Below is a small trained network, with its code and all its weights. Each question gives an input and a target symbol and asks what happens when units are switched off, that is, made to give their printed mean instead of their output.

import numpy as np


def w(rows, s, z=0):
    codes = np.array(rows[::2]) - 128.0
    scale = np.full(codes.shape[1], s)
    scale[-1] = z or s
    return codes * scale


def f(y):
    return np.maximum(y, 0)


def softmax(a):
    e = np.exp(a - a.max(-1, keepdims=True))
    return e / e.sum(-1, keepdims=True)


def log_softmax(a):
    a = a - a.max(-1, keepdims=True)
    return a - np.log(np.exp(a).sum(-1, keepdims=True))


def net(x, mask):
    ids = ['αβγεζθλμξτφ'.index(c) for c in x.split()]
    T = len(ids)
    res = E[ids] + P[:T]
    r = res
    for j in range(2):
        rows = slice(3 * j, 3 * j + 3)
        q, k, v = (r @ M[0][rows].T for M in (Q, K, V))
        z = softmax(np.where(np.tri(T) > 0, q @ k.T / 3**0.5, -1e9)) @ v
        o = O[0][rows]
        res = res + np.where(mask[j], z, o[:, -1]) @ o[:, :-1]
    y = f(res @ A[0][:, :-1].T + A[0][:, -1])
    res = res + np.where(mask[2:18], y, B[0][:, -1]) @ B[0][:, :-1]
    return log_softmax(res[-1] @ U[:, :-1].T + U[:, -1])


Q, K, V, O, A, B = {}, {}, {}, {}, {}, {}
E = w([
[121,26,169],'α',
[120,84,103],'β',
[232,121,156],'γ',
[149,54,211],'ε',
[207,56,248],'ζ',
[155,107,65],'θ',
[190,161,41],'λ',
[169,136,143],'μ',
[165,136,8],'ξ',
[204,169,46],'τ',
[113,71,48],'φ',
],0.012)
P = w([
[19,240,107],'0',
[230,97,181],'1',
[250,115,137],'2',
[229,109,126],'3',
[230,93,118],'4',
[223,93,101],'5',
[228,72,102],'6',
[230,79,85],'7',
[246,82,104],'8',
[239,70,87],'9',
[228,68,67],'10',
[253,71,70],'11',
[245,62,82],'12',
[254,50,80],'13',
],0.0058)
Q[0] = w([
[115,212,152],'head 0',
[48,154,155],'head 0',
[254,51,66],'head 0',
[82,74,163],'head 1',
[122,155,147],'head 1',
[147,126,91],'head 1',
],0.0093)
K[0] = w([
[173,10,135],'head 0',
[247,129,172],'head 0',
[2,230,172],'head 0',
[253,194,81],'head 1',
[190,39,180],'head 1',
[24,147,124],'head 1',
],0.0083)
V[0] = w([
[214,23,215],'head 0',
[255,238,89],'head 0',
[23,69,47],'head 0',
[174,180,77],'head 1',
[176,168,70],'head 1',
[89,225,192],'head 1',
],0.0095)
O[0] = w([
[212,15,153,51],'head 0',
[209,244,155,153],'head 0',
[35,137,157,182],'head 0',
[176,162,116,152],'head 1',
[160,179,102,164],'head 1',
[176,106,75,3],'head 1',
],0.011,0.0055)
A[0] = w([
[112,152,38,176],'neuron 0',
[2,83,117,218],'neuron 1',
[117,128,81,131],'neuron 2',
[180,123,140,92],'neuron 3',
[173,74,95,75],'neuron 4',
[111,141,80,189],'neuron 5',
[142,50,174,136],'neuron 6',
[80,204,163,90],'neuron 7',
[204,133,164,129],'neuron 8',
[145,112,27,135],'neuron 9',
[106,120,99,204],'neuron 10',
[122,121,88,254],'neuron 11',
[115,139,57,120],'neuron 12',
[69,57,153,127],'neuron 13',
[197,52,101,89],'neuron 14',
[72,158,148,20],'neuron 15',
],0.0095,0.0059)
B[0] = w([
[95,160,220,201],'neuron 0',
[146,83,136,255],'neuron 1',
[142,129,161,148],'neuron 2',
[113,126,97,169],'neuron 3',
[29,153,55,181],'neuron 4',
[139,115,213,186],'neuron 5',
[169,141,62,220],'neuron 6',
[34,122,60,235],'neuron 7',
[129,159,68,211],'neuron 8',
[168,191,200,160],'neuron 9',
[168,113,175,179],'neuron 10',
[179,170,253,208],'neuron 11',
[123,135,151,161],'neuron 12',
[201,100,95,203],'neuron 13',
[60,165,60,219],'neuron 14',
[94,33,1,157],'neuron 15',
],0.0062,0.008)
U = w([
[158,102,254,125],'α',
[6,88,88,61],'β',
[124,150,4,80],'γ',
[224,55,159,60],'ε',
[154,113,94,192],'ζ',
[65,173,65,79],'θ',
[162,194,124,84],'λ',
[237,160,130,154],'μ',
[225,163,203,154],'ξ',
[144,187,115,120],'τ',
[134,148,141,254],'φ',
],0.0085,0.0066)

Each question gives the input, a string of symbols that net reads in full, and the target symbol t.
The units are the heads (3 rows each of Q, K, V and O) and the neurons (one row each of A and B). Each row of codes is followed by its name. A weight is (code - 128) times the scale printed after its matrix; where a second scale follows, it is the last column's (O, A, B and U).
mask holds one flag per unit, heads first, then neurons. A switched-off unit (its flag False) gives its mean, the last column of its rows in O or B, instead of its output. The means were averaged over made-up inputs and are rounded, as every weight is.
A unit's drop is (log p(t) with every unit on - log p(t) with that unit switched off) / (log p(t) with every unit on - log p(t) with every unit switched off).
The circuit of an input: a set's keep is (log p(t) with only the set's units on - log p(t) with every unit switched off) / (log p(t) with every unit on - log p(t) with every unit switched off). Starting from the 12 units with the biggest drops (on a tie, the unit counted first), units are removed one at a time, each time the one whose removal leaves the highest keep (on an exact tie, the one counted first), for as long as the keep stays at least 0.8.
units of the circuit, in order: the units of the circuit, biggest drop first
k most important neurons: the k neurons with the biggest drops, biggest first
which heads matter: for each layer, one digit per head in row order, 1 if its drop is at least 0.15 and else 0, layers parted by /
input ζ β β θ, target γ: 2 most important neurons : (neuron 14; neuron 4)
input α ζ β φ ζ θ ζ ζ β φ, target ε: units of the circuit, in order : (head 0; neuron 13; neuron 1; neuron 7)
input γ β ζ β θ λ β μ, target μ: units of the circuit, in order : (head 0)
input γ φ ζ λ ε α α ε φ α λ, target μ: 2 most important neurons : (neuron 7; neuron 9)
input ζ γ ζ α μ, target γ: which heads matter : 10
input ζ λ ζ θ τ γ, target γ: which heads matter : 10
input φ γ β β θ, target β: which heads matter : 10
input β φ β θ ξ φ λ β β ε φ, target α: which heads matter : 00
input α α α β φ ζ μ τ θ β φ γ, target ε: units of the circuit, in order : (head 0; neuron 7)
input μ β ε ε β ξ α φ λ β β τ, target ξ: which heads matter : 00
input ζ θ α, target γ: which heads matter : 10
input α α α, target ε: units of the circuit, in order : (head 0; neuron 13; neuron 1)
input α μ μ α, target ε: units of the circuit, in order : (head 0; neuron 13)
input ξ μ φ θ ζ ε α γ, target θ: units of the circuit, in order : (head 0; neuron 7)
input φ ζ γ τ γ, target β: units of the circuit, in order : (head 0)
input γ β φ μ β α ζ ξ ζ, target μ: units of the circuit, in order : (head 0; neuron 8)
input α ε β ε β β, target ε: units of the circuit, in order : (head 0; neuron 13; neuron 7)
input ζ α β ε β, target γ: units of the circuit, in order : (head 0; neuron 14; neuron 4; neuron 6)
input φ β φ γ φ ε ζ ξ β β ξ θ β α, target β: which heads matter : 11
input φ β ξ β ζ φ β γ α τ ε θ β, target β: which heads matter : 11
input γ μ μ ζ ζ φ θ τ μ β τ ζ ε β, target μ: which heads matter : 10
input α ζ α φ μ φ α ζ ζ γ φ μ ζ γ, target ε: units of the circuit, in order : (head 0; neuron 13)
input μ γ β α α α β ζ β ε ε ξ, target ξ: which heads matter : 00
input α α φ, target ε: 2 most important neurons : (neuron 13; neuron 1)
input φ β λ φ ξ β, target β: 2 most important neurons : (neuron 7; neuron 15)
input ζ ζ ζ θ ε, target γ: 4 most important neurons : (neuron 14; neuron 4; neuron 6; neuron 8)
input γ γ φ, target μ: most important neuron : (neuron 7)
input μ β α ζ ζ λ μ μ ζ μ θ β, target ξ: most important neuron : (neuron 7)
